Each row is followed by its group and then its class within the group.
[-10  -3 -11   0  -7  10   9  16  -2   4   8  12  -1 -14   9  -4  -9  -5
  12  -1 -12  -8  12  -1   4   2 -23  -2  -1  10  -3  10   4  -2  21  -1
 -14  -4   6  -5   0 -10  19  11 -10  20   0  -2  10  -8   0  -1   7   8
   8   2 -14  10   5  -5  -1  -3   4   1   5   6] : U:<3>
[ -3 -13   3   1  -1   8  11   3  -2  13   7  -4  -9  -2  -1  -4  -8   2
 -11 -13   6   4 -11   2  -5   2 -17   7   7  -2 -10   3  -7 -17  25  -8
 -12  -6   3  -2  -6 -33   3 -15  -9  -3   8  10   6  -3   3   1  -1   1
  -5  -1  -4  11  -3 -10   4  -7 -21 -23   1   5] : U:<16>
[ -2  -7  -7   2  -8  -4   6   2   9  39  -1  18  -1 -19   4 -13  -8 -10
  19  -1 -14 -23  13   1  20  -1 -36   6 -15  23  -9   4  11  -1  10  -6
 -13  -9   1  -6  13 -14  18  12  -4   2  -7  -1  10 -11  -5   7   9  12
  10  10  -7   4  11   2  -3  -5   6  -8  11  11] : U:<3>
[ -2 -21  -1   4   2   2  -9  -4   5  29   5   8  -3 -15   8 -17  -3  -1
   1  12  -2   0   4  -5   7   2 -20  -1  -6  15  -9  11 -21  -5  21  -3
  -5  -6  10 -15 -11 -26   4  10  -1  16   7 -15  21 -10  -2  -3   2  12
   6   5   3   8  -2  -2   6  -7  -7 -18  15  14] : U:<16>
[  1  -1  -1   5  -7   9  -7  15   1 -21  -6   7  -5 -12  -6   3  -5   1
  11   1   4 -15   4  -7  17   3   3   9  -2   8  17  -3   6  -1 -16   9
  -8   1  10   9  16   3   2   0   0 -15   6   8 -18   6 -10   9   2  -2
  -5   9  -4  -7   9   3   3   6  -8   7  -2  -5] : S:<10>
[ -6  -5  -5   0  -6  -2  13   1   4  13  -2   9  -7 -12   2 -23 -11  -5
   4   1 -15 -14  10   7   9   1 -25  12 -10  20  -5   6  -9  -6  16 -12
  -1 -10  10 -13   1 -22  16  22 -23  12  10   0   8 -17   4   0   8   7
  12   9  -7   6  20 -11  -2   3   4  13   8   8] : U:<3>
[ -9 -18   8  -8  -9  -1  14 -16  -4   3  -4  -2 -10  -4  -1 -11  -8   8
   5  21  -3   6   3   6   3  -2 -13  -1  -8   4 -10   2 -13 -12  26 -10
 -12  -8   5  -7  -5 -30   6   9 -14  11  20  -4  14 -13  -4  -4  12   8
   1  -4  -5  13 -10 -13  11  -6   2   5   5  22] : U:<16>
[  0 -10   2  -5 -12   6  15  -2  -5  11   5  -9  -9 -10   5 -11  -9   7
  -9  -9   2   8   6   8  -5   1 -16   7   6   7 -17   7  -3 -10  18  -5
   1  -8   6  -2  -8 -30  12   6 -11  -1   4  -2  11 -10   2  -3   8   4
   4  -2   2   5  -1 -10   3  -5 -13 -21   5   3] : U:<16>
[-11 -10   1   6  -2 -13  14  -9 -16 -10   5   7  -6   7   0  11  -5   1
 -18   1   8  -3  -7  10 -11  -7  -9  -9  17  -1 -10   3  -5 -10  14 -14
   4  -2   3 -13  -6 -21   0  -4  -8  12  10  -8   9   1   0 -11   3   5
  13  -9 -15   9  -8  -7  10   0   6  -3  -2  10] : N:<14>
[ -4   4  -4   0 -10   5  10   2   1  31   8   6  -8 -18   1 -10  -7   1
   8  -9  -2   4  10   5   7  -1 -30   8  -7   8 -16  11   1 -13   9  -2
 -11  -9   6   4  -1 -40  14   4  -9   2  10  -3  12 -18   2   1   6  13
  13   6  -2   6   8   0   3  -8  -5 -10  10  12] : U:<16>
[  3   2  -2   5  -1   6   4   6  -1  25   3  -3  -4 -13   5 -22 -14  -3
   4 -10 -11   2   7   1  -4  -3 -11  11  -7   7  -9  12   2  -7  11   2
  -3  -4   9   2  -1 -26  14  16 -14  11  -2   0  18 -21   7   2   5   7
  11   5   6   7   5  -5  -7  -2  -4  -6   7  -3] : U:<16>
[  8 -17  -1   2  -2  -1  11  -3  -2  30   7   3  -9  -4   5 -24 -13  -4
   1  -6 -11   9   1  -1  -1   1 -15   7  -6   6 -16   6 -19 -12  38 -12
   3  -5   4  -9 -11 -45  13   5 -16  16  15   0  23 -19   1  -4  -2  11
  -3   3   5   8   5 -15   9  -8   0  -6  17  17] : U:<16>
[  2 -16   2  -4   2  -7   9  -2  -2  24   2  -1  -7 -13   8  -8 -10  -6
  -9  -5  -2   1   1   5   2  -3 -16  12  -5   6 -12   1  -4 -14  13 -10
  -1 -10   2  -2  -4 -34   9  -6  -6   0  10   9  16  -6   5  -1   0  10
   6   4  -6   6   8  -5   5  -6  -5 -12   5  11] : U:<16>
[ -7  -5  -3  -4   2  -2  10   2  -3 -20  10   4  -8  11  -2   3 -11 -14
 -12 -10  -7   7 -10   3 -17  -4   4  -6   8  -5  -7  12 -14  -7  34  -9
   2   6  -3 -13 -14 -33   3   2 -15  20  21   4   6  -4   7  -5 -13   8
  -3  -5 -20  10  -4 -10   5   2   1  26  -1  11] : N:<14>
[ -5  -8  -2   1  11  -7  12  -4   5   8  -4  12  -8 -10   0   4   0  -5
   0  13  -2  -7   1  10   5  -1 -18  -9  -3  12  -6   0   1  -3   1  -8
  -4  -2   4 -16  -1 -10   0   6  -6  14   5 -15   5   2  -1  -7  -3  11
  12  -1 -13   7   1  -1   1   3  10   7   1   6] : N:<4>
[ 17  -7   0   2  12  -2  -5   9   4  23 -15   8  -4 -16   4  -8   0  -7
   8  21  -3  -9  -1   2  23   2  -1   1 -22  10   1 -10 -18   5 -11   5
  11   2   5  -7 -12   4 -13   3   9   3   9  -3 -11  11   0   4 -16   6
   5  10   1  -9  21   8  -5   1   3  10   9   4] : S:<7>
[ -6  -2   9   2   0  -8  14   4  11  17  14  10  -1  -6   7 -10  -8  -5
   0   5  -6  -8   9   8  -1   1 -11  -1   0  21 -10   7  11   2  11  -4
   1  -6   1 -18  -6 -10  17  13  -7  22  -5 -11  17 -15   6  -2   4   8
  11   2  -5   8  -3  -2  -4  -2   6  -9   6   5] : U:<3>
[ -3 -19   3   7   0   4  14 -10   6  -9  -3  -3  -9  -8  10  -2   1   5
 -16  15  15   4  -6   8  -1   4  -4 -10  12   9  -9   0 -14  -3  11  -7
  -5  -3  10 -24 -17 -21  -8   5  -6  12  17 -19   7   7  -8  -4   4   7
  -1  -5 -12   8 -13 -12   3  -5  -7 -20  -4   5] : N:<14>
[ 16   7  -4   5   6  10  -5   7 -12   6  -5   0   4  -7   2   1   1  -1
   3  14   4  -7  -5  -7  11   4   4 -10  -7   7   6  -4  -1   7  -9  17
  -2  -5   2  -1  -8  17 -17   1  14  -3   5  -1  -6  18  -7   6 -18   4
  -6   0   2  -4   7  11  -3  -2  -3 -13   3  -7] : S:<7>
[  2   4  -6   0  -3  -2   5   9   1  32   1   6  -4  -2  11  -8 -10  -9
   5 -21 -10   0   3  -3  10   2 -20   5  -7   1  -9   2   0  -4  21  -2
 -11  -7   2  -2   1 -15   9   6 -10  -3  -2  16  11  -2   3   7  -9  13
   5   7  -9   4  10   0  -2  -8 -10  -7   5  -9] : U:<16>
[ -9  10  -8  -1   3  -4  -7  12  -2   0  -4  11   1   0  -3  -1 -10 -12
  14  -2 -13 -16   0  -6  18   9  -3   7 -13   9   7  -2   2   6   0   6
  -5   6   0  -3   8   7   2   9  -8   3   6  11 -10   3  -8  13 -12   6
  -6   1  -8  -4  16   5   1   6   2  18   4   3] : S:<7>
[ -1  -9   8  -1   1  -5   0   0  17  -3 -15  10   2 -13   0  14   9  -7
   0  25  16 -16   5  10  15  -1  -4   6  -2  14   7 -13   9   6 -34 -10
   6  -2   6  -6   8  15  -5  -5  10  -4  -8 -10 -17  12  -6   1   5  -7
  11   4   3  -7   4  11  -1   6   5  -1   1 -10] : S:<10>
[ -2 -21   3  -2 -12   2   9  -4   0  32   5  -5   0 -12   7  -9  -9   3
  -4  -8  -2   5   8  -2   5  -1 -26  12  -8   7 -11   5   3 -18  10  -8
  -2  -9   3   3   8 -30  19  -3  -6   3  -1  -1  14 -11  -4   2  13  12
   9   2   3   7   0   0   8  -8  -3 -19  13  16] : U:<16>
[  6   0  -5  -3   3  -3  -2   4   1  -3 -12   9   0  -5  -7  -3   1  -2
  19  17  -8  22  -3   0  24   8   4  -1 -18   7   7 -11 -12   6 -13   0
   2  -3   3  -4   2  12  -8  12   1   4   6  -3 -14   5  -2   2  -5   6
   2   3   4  -5   8   4 -12   5   8  30   0   3] : S:<7>
